Below is a small trained network, with its code and all its weights. Each question gives an input and a class and asks what happens when units are switched off, that is, made to give their printed mean instead of their output.

import numpy as np


def w(rows, s, z=0):
    codes = np.array(rows[::2]) - 128.0
    scale = np.full(codes.shape[1], s)
    scale[-1] = z or s
    return codes * scale


def norm(h):
    return h / np.sqrt((h * h).mean(-1, keepdims=True) + 1e-5)


def f(y):
    return np.maximum(y, 0)


def log_softmax(a):
    a = a - a.max(-1, keepdims=True)
    return a - np.log(np.exp(a).sum(-1, keepdims=True))


def net(x, mask):
    res = np.array(x, float).reshape(1, 8) / 4 @ E
    u = 0
    for l in range(3):
        y = f(norm(res) @ A[l][:, :-1].T + A[l][:, -1])
        res = res + np.where(mask[u : u + 4], y, B[l][:, -1]) @ B[l][:, :-1]
        u += 4
    return log_softmax(norm(res)[-1] @ U[:, :-1].T + U[:, -1])


A, B = {}, {}
E = w([
[149,159,67,103],'x0',
[100,81,183,166],'x1',
[213,54,254,145],'x2',
[114,3,87,12],'x3',
[147,160,75,110],'x4',
[14,170,56,116],'x5',
[105,87,185,153],'x6',
[146,162,78,96],'x7',
],0.0054)
A[0] = w([
[198,100,130,109,73],'L0N1',
[117,93,170,114,173],'L0N2',
[163,120,3,138,73],'L0N3',
[71,81,181,169,6],'L0N4',
],0.015,0.0024)
B[0] = w([
[121,36,214,254,206],'L0N1',
[156,182,71,103,213],'L0N2',
[126,127,188,127,253],'L0N3',
[177,136,79,156,229],'L0N4',
],0.0077,0.0057)
A[1] = w([
[178,226,185,219,226],'L1N1',
[99,44,43,163,46],'L1N2',
[134,175,77,108,28],'L1N3',
[235,2,104,43,255],'L1N4',
],0.0067,0.0018)
B[1] = w([
[133,111,10,77,253],'L1N1',
[154,110,153,100,158],'L1N2',
[60,100,137,118,146],'L1N3',
[100,172,195,117,228],'L1N4',
],0.013,0.0065)
A[2] = w([
[192,146,193,111,4],'L2N1',
[254,157,70,150,135],'L2N2',
[141,187,92,159,157],'L2N3',
[133,190,94,124,117],'L2N4',
],0.011,0.0023)
B[2] = w([
[180,98,144,181,180],'L2N1',
[124,115,188,5,255],'L2N2',
[67,110,76,205,197],'L2N3',
[187,138,164,177,194],'L2N4',
],0.012,0.0064)
U = w([
[106,177,8,30,74],'0',
[174,254,203,33,87],'1',
[157,229,88,254,253],'2',
],0.0088,0.0018)

Each question gives the input, the list of numbers given to net, and the class t.
The units are the neurons (one row each of A and B). Each row of codes is followed by its name. A weight is (code - 128) times the scale printed after its matrix; where a second scale follows, it is the last column's (A, B and U).
mask holds one flag per neuron, layer by layer. A switched-off neuron (its flag False) gives its mean, the last column of its row in B, instead of its output. The means were averaged over made-up inputs and are rounded, as every weight is.
A unit's drop is (log p(t) with every unit on - log p(t) with that unit switched off) / (log p(t) with every unit on - log p(t) with every unit switched off).
The circuit of an input: a set's keep is (log p(t) with only the set's units on - log p(t) with every unit switched off) / (log p(t) with every unit on - log p(t) with every unit switched off). Starting from all 12 units, units are removed one at a time, each time the one whose removal leaves the highest keep (on an exact tie, the one counted first), for as long as the keep stays at least 0.8.
circuit, biggest first: the units of the circuit, biggest drop first
unit that matters most: the unit with the biggest drop
k most important neurons: the k neurons with the biggest drops, biggest first
k most important neurons of layer l: the k neurons of layer l with the biggest drops, biggest first
drop of u: that unit's drop, to one decimal
input [-6,6,7,-5,1,6,-6,5], class 0: unit that matters most => L1N1
input [7,-7,1,7,6,8,7,-4], class 1: circuit, biggest first => [L1N1; L0N3]
input [4,-2,-2,-1,3,1,1,7], class 2: 3 most important neurons => [L2N2; L0N1; L1N3]
input [5,-1,2,6,2,-5,-4,2], class 2: circuit, biggest first => [L0N1; L1N1]
input [-1,-3,-1,-2,0,-4,1,0], class 0: 2 most important neurons => [L1N1; L1N4]
input [2,0,-7,0,4,5,-6,5], class 2: 3 most important neurons of layer 2 => [L2N2; L2N4; L2N3]
input [1,4,-7,8,5,-4,5,-1], class 1: circuit, biggest first => [L1N1; L1N4]
input [-7,7,5,3,1,0,-3,-8], class 2: 2 most important neurons => [L2N2; L1N4]
input [-2,-4,8,2,0,-7,-3,4], class 2: 4 most important neurons => [L0N1; L2N1; L2N2; L1N4]
input [-2,1,5,1,5,-3,-3,3], class 2: 4 most important neurons => [L0N1; L2N2; L0N4; L1N4]
input [-7,-3,-8,3,-1,-3,-5,-3], class 1: 4 most important neurons => [L1N1; L2N3; L0N3; L0N4]
input [-2,3,6,3,-7,-3,-3,3], class 2: 2 most important neurons => [L2N2; L1N4]
input [-4,-8,2,1,-5,-7,-4,2], class 2: 2 most important neurons of layer 2 => [L2N1; L2N2]
input [0,4,2,2,3,-5,-6,3], class 2: circuit, biggest first => [L0N1]
input [-6,-4,7,6,-5,-3,1,-1], class 2: 3 most important neurons => [L2N2; L0N1; L2N1]
input [-5,3,-1,-6,-2,-1,-7,-6], class 0: 2 most important neurons => [L1N1; L2N2]
input [4,1,-7,8,-8,-4,1,-6], class 1: drop of L1N4 => 0.6
input [3,7,3,-7,-3,1,-5,6], class 0: drop of L1N1 => 0.6
input [6,-4,6,8,-7,-4,7,0], class 2: drop of L1N2 => 0.0
input [1,2,-3,0,6,1,4,-3], class 2: circuit, biggest first => [L2N2]
input [3,7,-7,3,4,-7,6,5], class 1: 2 most important neurons of layer 2 => [L2N3; L2N4]
